Below are the code and all the weights of a small trained network. Each question names an input and a target symbol and asks about switching units off, where a switched-off unit gives its printed mean instead of its output.

import numpy as np


def w(rows, s, z=0):
    codes = np.array(rows[::2]) - 128.0
    scale = np.full(codes.shape[1], s)
    scale[-1] = z or s
    return codes * scale


def f(y):
    return np.maximum(y, 0)


def softmax(a):
    e = np.exp(a - a.max(-1, keepdims=True))
    return e / e.sum(-1, keepdims=True)


def log_softmax(a):
    a = a - a.max(-1, keepdims=True)
    return a - np.log(np.exp(a).sum(-1, keepdims=True))


def net(x, mask):
    ids = ['αβδελμπστψω'.index(c) for c in x.split()]
    T = len(ids)
    res = E[ids] + P[:T]
    u = 0
    for l in range(2):
        q, k, v = (res @ M[l].T for M in (Q, K, V))
        z = softmax(np.where(np.tri(T) > 0, q @ k.T / 2**0.5, -1e9)) @ v
        res = res + np.where(mask[u], z, O[l][:, -1]) @ O[l][:, :-1]
        u += 1
        y = f(res @ A[l][:, :-1].T + A[l][:, -1])
        res = res + np.where(mask[u : u + 16], y, B[l][:, -1]) @ B[l][:, :-1]
        u += 16
    return log_softmax(res[-1] @ U[:, :-1].T + U[:, -1])


Q, K, V, O, A, B = {}, {}, {}, {}, {}, {}
E = w([
[154,141,158],'α',
[200,230,35],'β',
[68,77,134],'δ',
[131,147,115],'ε',
[183,147,111],'λ',
[100,89,188],'μ',
[195,150,143],'π',
[151,45,4],'σ',
[119,134,119],'τ',
[119,144,111],'ψ',
[114,83,86],'ω',
],0.024)
P = w([
[228,94,211],'0',
[106,203,39],'1',
[248,58,212],'2',
[85,233,38],'3',
[241,32,204],'4',
[71,247,35],'5',
[242,14,201],'6',
[77,254,25],'7',
[249,64,219],'8',
],0.0056)
Q[0] = w([
[197,145,64],'L0H1',
[167,2,225],'L0H1',
],0.0081)
K[0] = w([
[77,110,59],'L0H1',
[159,175,254],'L0H1',
],0.0096)
V[0] = w([
[172,105,110],'L0H1',
[159,255,202],'L0H1',
],0.0021)
O[0] = w([
[67,179,98,191],'L0H1',
[177,1,124,2],'L0H1',
],0.0082,0.00074)
A[0] = w([
[111,82,165,183],'L0N1',
[108,98,89,73],'L0N2',
[97,152,196,155],'L0N3',
[145,136,106,3],'L0N4',
[92,160,98,37],'L0N5',
[122,170,117,44],'L0N6',
[132,168,179,169],'L0N7',
[146,122,192,58],'L0N8',
[110,145,113,35],'L0N9',
[148,135,133,146],'L0N10',
[107,128,135,185],'L0N11',
[173,73,115,185],'L0N12',
[95,129,104,114],'L0N13',
[118,123,94,144],'L0N14',
[128,108,254,115],'L0N15',
[92,83,122,130],'L0N16',
],0.019,0.0036)
B[0] = w([
[23,134,140,241],'L0N1',
[103,213,90,190],'L0N2',
[36,101,115,179],'L0N3',
[64,193,148,147],'L0N4',
[223,120,101,172],'L0N5',
[31,113,53,158],'L0N6',
[109,72,53,175],'L0N7',
[196,83,45,182],'L0N8',
[190,98,119,142],'L0N9',
[170,105,170,165],'L0N10',
[132,93,228,173],'L0N11',
[124,134,44,236],'L0N12',
[238,147,188,176],'L0N13',
[144,161,92,173],'L0N14',
[25,65,76,255],'L0N15',
[1,237,146,237],'L0N16',
],0.0069,0.0075)
Q[1] = w([
[91,163,157],'L1H1',
[62,253,29],'L1H1',
],0.013)
K[1] = w([
[86,234,178],'L1H1',
[3,169,122],'L1H1',
],0.006)
V[1] = w([
[178,138,136],'L1H1',
[172,1,117],'L1H1',
],0.005)
O[1] = w([
[174,2,79,1],'L1H1',
[213,22,99,103],'L1H1',
],0.0073,0.0075)
A[1] = w([
[37,121,139,139],'L1N1',
[250,193,134,90],'L1N2',
[130,96,24,182],'L1N3',
[89,110,108,133],'L1N4',
[48,143,218,89],'L1N5',
[74,170,211,93],'L1N6',
[29,83,198,48],'L1N7',
[57,92,161,132],'L1N8',
[219,169,128,106],'L1N9',
[186,139,163,255],'L1N10',
[116,178,101,131],'L1N11',
[39,160,234,193],'L1N12',
[120,199,149,144],'L1N13',
[114,182,236,95],'L1N14',
[23,1,89,143],'L1N15',
[208,90,140,212],'L1N16',
],0.0096,0.0075)
B[1] = w([
[154,141,168,226],'L1N1',
[149,143,235,154],'L1N2',
[2,91,97,178],'L1N3',
[161,204,123,167],'L1N4',
[139,105,133,216],'L1N5',
[138,124,115,199],'L1N6',
[160,101,115,212],'L1N7',
[159,95,148,197],'L1N8',
[135,96,222,149],'L1N9',
[235,91,78,149],'L1N10',
[100,139,184,175],'L1N11',
[176,144,126,253],'L1N12',
[122,165,166,184],'L1N13',
[129,144,6,168],'L1N14',
[103,88,146,223],'L1N15',
[206,91,82,154],'L1N16',
],0.0089,0.023)
U = w([
[152,115,250,161],'α',
[130,125,80,176],'β',
[25,155,115,189],'δ',
[129,132,80,254],'ε',
[44,106,64,99],'λ',
[123,99,38,94],'μ',
[89,126,80,209],'π',
[50,162,10,53],'σ',
[172,225,154,105],'τ',
[37,102,162,47],'ψ',
[234,111,136,6],'ω',
],0.011,0.0084)

Each question gives the input, a string of symbols that net reads in full, and the target symbol t.
The units are the heads (2 rows each of Q, K, V and O) and the neurons (one row each of A and B). Each row of codes is followed by its name. A weight is (code - 128) times the scale printed after its matrix; where a second scale follows, it is the last column's (O, A, B and U).
mask holds one flag per unit, layer by layer, with each layer's heads first. A switched-off unit (its flag False) gives its mean, the last column of its rows in O or B, instead of its output. The means were averaged over made-up inputs and are rounded, as every weight is.
A unit's drop is (log p(t) with every unit on - log p(t) with that unit switched off) / (log p(t) with every unit on - log p(t) with every unit switched off).
The circuit of an input: a set's keep is (log p(t) with only the set's units on - log p(t) with every unit switched off) / (log p(t) with every unit on - log p(t) with every unit switched off). Starting from the 12 units with the biggest drops (on a tie, the unit counted first), units are removed one at a time, each time the one whose removal leaves the highest keep (on an exact tie, the one counted first), for as long as the keep stays at least 0.8.
circuit, biggest first: the units of the circuit, biggest drop first
unit that matters most: the unit with the biggest drop
k most important neurons: the k neurons with the biggest drops, biggest first
k most important neurons of layer l: the k neurons of layer l with the biggest drops, biggest first
drop of u: that unit's drop, to one decimal
input ψ α λ λ μ ψ, target α: unit that matters most => L0N15
input ψ μ ψ β λ π, target α: 3 most important neurons => [L0N15 L0N16 L1N14]
input δ α ω δ σ ε π β, target δ: circuit, biggest first => [L1N3 L1N12 L1N11]
input π δ μ δ τ τ, target τ: circuit, biggest first => [L1N15 L0N15]
input δ α ω τ, target τ: circuit, biggest first => [L0N15 L1N3 L1N15]
input λ μ β λ σ ψ δ ε, target τ: 4 most important neurons => [L0N15 L0N1 L0N13 L0N12]
input λ δ σ λ, target δ: 2 most important neurons of layer 1 => [L1N12 L1N1]
input μ π δ δ λ α σ π, target δ: 3 most important neurons => [L0N6 L0N7 L1N12]
input λ λ α λ λ π, target ω: 4 most important neurons of layer 0 => [L0N15 L0N16 L0N1 L0N3]
input β α σ δ σ π, target δ: 3 most important neurons => [L0N6 L0N7 L0N13]
input ψ π λ π, target ω: 4 most important neurons => [L0N15 L0N16 L0N1 L1N10]
input δ δ μ α π λ, target α: 3 most important neurons => [L0N15 L0N1 L1N14]
input ω λ α σ, target δ: 3 most important neurons of layer 0 => [L0N13 L0N2 L0N15]
input ψ α μ σ, target δ: unit that matters most => L1N3
input δ λ ω ω, target τ: 2 most important neurons of layer 0 => [L0N15 L0N13]
input β δ δ δ λ, target ω: 2 most important neurons of layer 1 => [L1N16 L1N10]
input μ μ β μ δ π μ π, target α: 3 most important neurons => [L0N15 L0N16 L1N2]
input ε δ δ ω, target τ: 2 most important neurons of layer 1 => [L1N3 L1N15]
input ε δ δ β α δ μ λ, target α: 3 most important neurons of layer 0 => [L0N15 L0N1 L0N3]
input σ τ ε σ π λ ψ α, target δ: unit that matters most => L0N7
input λ σ ψ σ ε α λ λ, target δ: drop of L1N1 => 0.1
input α λ α λ δ λ, target τ: drop of L1H1 => 0.6
